Below are the code and all the weights of a small trained network. Each question names an input and a class and asks about switching units off, where a switched-off unit gives its printed mean instead of its output.

import numpy as np


def w(rows, s, z=0):
    codes = np.array(rows[::2]) - 128.0
    scale = np.full(codes.shape[1], s)
    scale[-1] = z or s
    return codes * scale


def norm(h):
    return h / np.sqrt((h * h).mean(-1, keepdims=True) + 1e-5)


def f(y):
    return y / 2 * (1 + np.tanh(0.7978845608 * (y + 0.044715 * y**3)))


def log_softmax(a):
    a = a - a.max(-1, keepdims=True)
    return a - np.log(np.exp(a).sum(-1, keepdims=True))


def net(x, mask):
    res = np.array(x, float).reshape(1, 4) / 4 @ E
    u = 0
    for l in range(3):
        y = f(norm(res) @ A[l][:, :-1].T + A[l][:, -1])
        res = res + np.where(mask[u : u + 6], y, B[l][:, -1]) @ B[l][:, :-1]
        u += 6
    return log_softmax(norm(res)[-1] @ U[:, :-1].T + U[:, -1])


A, B = {}, {}
E = w([
[142,188,202,162,133,61,191,69,23,118,76,99],'x0',
[118,120,199,121,219,208,96,113,152,124,114,20],'x1',
[102,29,50,168,199,132,166,165,93,171,15,117],'x2',
[163,159,60,44,109,184,169,2,205,75,18,137],'x3',
],0.00061)
A[0] = w([
[41,38,55,141,209,117,140,178,84,205,8,157,76],'0.n0',
[66,36,39,70,91,241,50,182,222,207,206,159,87],'0.n1',
[82,154,199,199,130,91,90,199,83,168,220,131,204],'0.n2',
[203,104,204,74,225,187,82,140,134,159,132,18,68],'0.n3',
[68,67,106,143,178,104,113,134,85,164,63,143,3],'0.n4',
[190,126,188,74,209,183,89,163,125,165,122,30,63],'0.n5',
],0.0014,0.0017)
B[0] = w([
[191,119,107,160,70,170,204,99,163,68,227,43,149],'0.n0',
[199,174,144,163,189,20,70,159,157,47,97,142,225],'0.n1',
[138,103,107,62,137,163,142,83,145,131,77,120,244],'0.n2',
[56,132,109,218,42,126,107,96,131,102,112,204,128],'0.n3',
[210,167,155,160,46,123,168,124,138,84,254,130,59],'0.n4',
[67,148,91,198,64,123,116,114,144,114,132,196,111],'0.n5',
],0.0017,0.0011)
A[1] = w([
[163,95,128,93,185,167,129,126,134,114,90,112,218],'1.n0',
[87,155,158,110,92,162,193,90,64,163,80,111,119],'1.n1',
[74,98,171,181,159,67,103,228,65,181,250,104,83],'1.n2',
[108,169,154,141,161,135,150,121,91,145,118,105,4],'1.n3',
[198,125,44,103,35,13,186,161,89,144,152,251,79],'1.n4',
[139,246,235,53,68,117,61,90,154,102,251,163,87],'1.n5',
],0.0018,0.0015)
B[1] = w([
[133,150,138,144,25,130,119,142,112,142,216,181,249],'1.n0',
[163,118,101,127,150,108,58,191,193,103,157,151,180],'1.n1',
[201,135,177,28,67,237,175,18,159,155,10,225,153],'1.n2',
[166,122,104,159,150,142,118,152,178,88,55,150,55],'1.n3',
[31,157,199,232,153,243,52,87,163,89,94,60,234],'1.n4',
[178,3,19,240,142,164,255,169,113,118,116,49,254],'1.n5',
],0.0017,0.00097)
A[2] = w([
[135,181,76,17,99,139,146,72,167,87,90,140,96],'2.n0',
[20,122,181,181,142,191,109,98,153,121,143,99,142],'2.n1',
[147,88,81,151,114,131,206,170,107,138,171,96,133],'2.n2',
[135,151,150,137,129,7,96,137,106,128,127,130,255],'2.n3',
[99,131,136,62,39,131,115,114,91,150,219,136,224],'2.n4',
[129,196,193,134,141,63,200,94,30,136,74,89,64],'2.n5',
],0.0021,0.00098)
B[2] = w([
[143,66,222,137,128,165,128,173,66,211,126,169,252],'2.n0',
[80,184,67,151,69,126,103,97,92,117,84,162,254],'2.n1',
[129,113,118,127,141,133,165,51,113,142,170,69,218],'2.n2',
[95,108,95,84,181,74,88,67,99,145,196,136,182],'2.n3',
[110,124,102,91,188,74,108,53,101,161,113,117,150],'2.n4',
[150,92,71,126,138,150,49,210,252,92,167,165,215],'2.n5',
],0.0021,0.00073)
U = w([
[167,88,96,165,120,155,216,112,128,114,160,55,143],'0',
[159,103,205,63,119,163,137,130,99,196,83,184,136],'1',
[154,124,107,112,179,78,62,191,187,84,160,155,134],'2',
[48,190,112,184,82,155,98,104,113,98,82,136,134],'3',
[85,168,131,89,160,45,133,77,51,150,170,106,118],'4',
[82,254,214,92,134,41,222,244,84,120,128,86,9],'5',
[74,251,213,93,145,42,230,247,84,117,127,92,1],'6',
],0.0088,0.0089)

Each question gives the input, the list of numbers given to net, and the class t.
The units are the neurons (one row each of A and B). Each row of codes is followed by its name. A weight is (code - 128) times the scale printed after its matrix; where a second scale follows, it is the last column's (A, B and U).
mask holds one flag per neuron, layer by layer. A switched-off neuron (its flag False) gives its mean, the last column of its row in B, instead of its output. The means were averaged over made-up inputs and are rounded, as every weight is.
A unit's drop is (log p(t) with every unit on - log p(t) with that unit switched off) / (log p(t) with every unit on - log p(t) with every unit switched off).
unit that matters most: the unit with the biggest drop
top k neurons: the k neurons with the biggest drops, biggest first
top k neurons in layer l: the k neurons of layer l with the biggest drops, biggest first
input [1,6,-8,3], class 0: unit that matters most => 1.n5
input [-3,3,-6,-7], class 1: top 3 neurons => (1.n2; 0.n0; 0.n4)
input [-5,-6,-4,-3], class 3: top 2 neurons => (1.n4; 1.n1)
input [-4,5,5,-8], class 1: top 2 neurons => (1.n2; 1.n5)
input [2,1,2,0], class 4: top 3 neurons => (1.n5; 2.n4; 1.n4)
input [8,8,5,-8], class 1: top 2 neurons in layer 0 => (0.n1; 0.n4)
input [2,-4,1,-3], class 3: top 3 neurons => (1.n4; 0.n2; 2.n1)
input [4,1,1,2], class 2: top 2 neurons => (1.n5; 1.n2)
input [3,-6,5,-6], class 1: top 4 neurons => (1.n2; 1.n5; 0.n3; 0.n5)
input [4,-5,-4,-3], class 3: top 4 neurons => (1.n4; 0.n1; 0.n0; 2.n1)
input [-5,-6,2,4], class 3: top 2 neurons => (1.n4; 0.n2)
input [-7,-4,8,2], class 0: top 3 neurons => (0.n0; 2.n5; 1.n1)
input [-3,4,-6,8], class 1: top 2 neurons => (2.n0; 1.n4)
input [-5,7,3,-4], class 3: top neuron in layer 0 => (0.n3)
input [4,4,0,0], class 2: top 3 neurons in layer 2 => (2.n3; 2.n2; 2.n5)
input [8,5,3,7], class 2: top 2 neurons in layer 1 => (1.n2; 1.n4)
input [7,-8,-2,-6], class 3: top 3 neurons in layer 2 => (2.n0; 2.n1; 2.n5)
input [-5,8,-5,5], class 3: top 2 neurons in layer 0 => (0.n3; 0.n0)
input [4,0,5,-4], class 0: top 3 neurons in layer 0 => (0.n0; 0.n1; 0.n2)
input [-2,4,-2,-1], class 3: unit that matters most => 0.n3
input [7,0,1,-6], class 2: top 2 neurons in layer 2 => (2.n5; 2.n0)
input [-6,-6,-7,-7], class 0: top 2 neurons in layer 2 => (2.n0; 2.n2)
